Below are the code and all the weights of a small trained network. Each question names an input and a class and asks about switching units off, where a switched-off unit gives its printed mean instead of its output.

import numpy as np


def w(rows, s, z=0):
    codes = np.array(rows[::2]) - 128.0
    scale = np.full(codes.shape[1], s)
    scale[-1] = z or s
    return codes * scale


def f(y):
    return np.maximum(y, 0)


def log_softmax(a):
    a = a - a.max(-1, keepdims=True)
    return a - np.log(np.exp(a).sum(-1, keepdims=True))


def net(x, mask):
    res = np.array(x, float).reshape(1, 6) / 4 @ E
    y = f(res @ A[0][:, :-1].T + A[0][:, -1])
    res = res + np.where(mask, y, B[0][:, -1]) @ B[0][:, :-1]
    return log_softmax(res[-1] @ U[:, :-1].T + U[:, -1])


A, B = {}, {}
E = w([
[218,170,72,66,198,177],'x0',
[90,114,39,98,53,156],'x1',
[76,158,157,160,116,210],'x2',
[152,195,255,123,89,111],'x3',
[202,16,151,101,37,226],'x4',
[223,86,78,245,120,72],'x5',
],0.0063)
A[0] = w([
[100,112,177,133,87,159,138],'N1',
[115,107,105,118,126,148,34],'N2',
[43,202,114,82,124,79,104],'N3',
[123,70,71,143,124,94,82],'N4',
[122,130,163,122,135,139,103],'N5',
[147,121,126,130,110,131,109],'N6',
[112,153,121,134,147,158,108],'N7',
[54,109,192,109,194,91,195],'N8',
[189,184,174,60,182,207,108],'N9',
[135,139,128,120,128,135,118],'N10',
[115,122,159,127,108,158,111],'N11',
[124,144,152,97,161,129,241],'N12',
[200,79,117,137,133,82,201],'N13',
[105,141,118,113,116,140,34],'N14',
[95,140,109,133,135,112,250],'N15',
[205,87,136,144,140,89,115],'N16',
[109,101,95,129,120,150,90],'N17',
[82,97,205,138,53,170,152],'N18',
[149,145,104,139,105,150,86],'N19',
[122,99,87,135,121,95,204],'N20',
[117,125,168,117,147,133,182],'N21',
[121,137,146,195,168,83,162],'N22',
[172,192,206,136,102,44,111],'N23',
[101,130,135,127,101,144,97],'N24',
[106,146,161,254,202,64,198],'N25',
[150,119,123,135,107,138,143],'N26',
[148,159,137,121,156,160,141],'N27',
[132,130,127,158,147,111,50],'N28',
[167,99,140,146,144,148,70],'N29',
[128,124,128,117,122,130,60],'N30',
[131,125,165,121,119,102,54],'N31',
],0.016,0.0016)
B[0] = w([
[167,145,121,148,61,112,183],'N1',
[150,144,132,133,121,115,151],'N2',
[13,86,131,124,136,145,233],'N3',
[169,122,97,70,115,112,180],'N4',
[141,127,147,96,123,118,155],'N5',
[119,124,121,141,131,113,144],'N6',
[133,124,84,138,135,136,159],'N7',
[52,107,144,38,141,93,212],'N8',
[109,136,71,21,141,194,249],'N9',
[118,148,105,125,137,127,140],'N10',
[163,137,127,146,97,124,164],'N11',
[119,106,122,95,154,109,183],'N12',
[94,81,39,162,142,105,194],'N13',
[105,112,117,142,122,137,149],'N14',
[99,159,118,124,144,155,172],'N15',
[87,77,83,168,137,130,187],'N16',
[154,158,134,115,124,109,160],'N17',
[170,151,101,153,2,90,216],'N18',
[120,143,113,99,153,121,147],'N19',
[161,158,81,102,128,141,170],'N20',
[125,143,136,88,134,106,164],'N21',
[127,128,187,181,108,179,196],'N22',
[189,155,171,192,178,61,211],'N23',
[123,105,127,151,91,132,154],'N24',
[100,186,182,193,90,229,247],'N25',
[113,126,124,136,139,97,151],'N26',
[140,117,83,110,136,146,173],'N27',
[135,124,145,154,125,153,151],'N28',
[77,118,104,127,121,112,161],'N29',
[124,139,123,135,129,130,133],'N30',
[133,160,153,122,155,112,149],'N31',
],0.036,0.012)
U = w([
[128,187,161,123,57,135,141],'0',
[177,97,84,29,167,86,142],'1',
[207,123,140,255,111,27,131],'2',
[23,55,116,133,188,177,195],'3',
[157,188,217,214,170,186,145],'4',
[81,125,246,107,234,52,81],'5',
[166,45,209,138,157,136,3],'6',
],0.0058,0.0019)

Each question gives the input, the list of numbers given to net, and the class t.
The units are the neurons (one row each of A and B). Each row of codes is followed by its name. A weight is (code - 128) times the scale printed after its matrix; where a second scale follows, it is the last column's (A, B and U).
mask holds one flag per neuron, in row order. A switched-off neuron (its flag False) gives its mean, the last column of its row in B, instead of its output. The means were averaged over made-up inputs and are rounded, as every weight is.
A unit's drop is (log p(t) with every unit on - log p(t) with that unit switched off) / (log p(t) with every unit on - log p(t) with every unit switched off).
The circuit of an input: a set's keep is (log p(t) with only the set's units on - log p(t) with every unit switched off) / (log p(t) with every unit on - log p(t) with every unit switched off). Starting from the 12 units with the biggest drops (on a tie, the unit counted first), units are removed one at a time, each time the one whose removal leaves the highest keep (on an exact tie, the one counted first), for as long as the keep stays at least 0.8.
units of the circuit, in order: the units of the circuit, biggest drop first
unit that matters most: the unit with the biggest drop
top k neurons: the k neurons with the biggest drops, biggest first
drop when u is switched off: that unit's drop, to one decimal
input [-7,-5,-2,6,-3,-7], class 5: unit that matters most -> N8
input [-8,2,8,5,8,-8], class 0: top 3 neurons -> [N23, N13, N8]
input [1,1,1,2,7,7], class 2: top 3 neurons -> [N9, N3, N8]
input [-6,-2,-7,5,-7,-5], class 5: units of the circuit, in order -> [N23, N8]
input [0,-5,8,-8,7,5], class 2: top 3 neurons -> [N9, N8, N3]
input [-1,-1,-1,-6,7,-6], class 0: top 2 neurons -> [N23, N13]
input [-3,-7,-3,-7,-6,-1], class 4: top 3 neurons -> [N25, N22, N9]
input [-8,-8,-1,-3,-3,-3], class 4: top 2 neurons -> [N25, N22]
input [2,-2,1,8,-7,0], class 5: top 3 neurons -> [N23, N8, N3]
input [-6,5,-4,-6,5,1], class 1: top 3 neurons -> [N4, N25, N23]
input [-7,-5,-5,1,-4,-3], class 5: units of the circuit, in order -> [N8, N23]
input [1,-7,0,5,1,-2], class 5: units of the circuit, in order -> [N23, N8]
input [-4,2,-3,5,-8,0], class 4: top 2 neurons -> [N25, N23]
input [-5,-7,4,3,4,-5], class 0: top 2 neurons -> [N18, N8]
input [-6,-6,-4,-2,0,2], class 4: units of the circuit, in order -> [N25]
input [-3,7,8,3,-7,6], class 4: drop when N23 is switched off -> 0.0
input [-1,-3,-1,-8,0,-1], class 1: drop when N25 is switched off -> 0.3
input [5,-2,4,4,-1,-4], class 1: drop when N25 is switched off -> 0.1
input [-8,5,5,-4,-8,5], class 4: drop when N25 is switched off -> 0.9
input [8,4,-6,-2,3,2], class 1: units of the circuit, in order -> [N25]
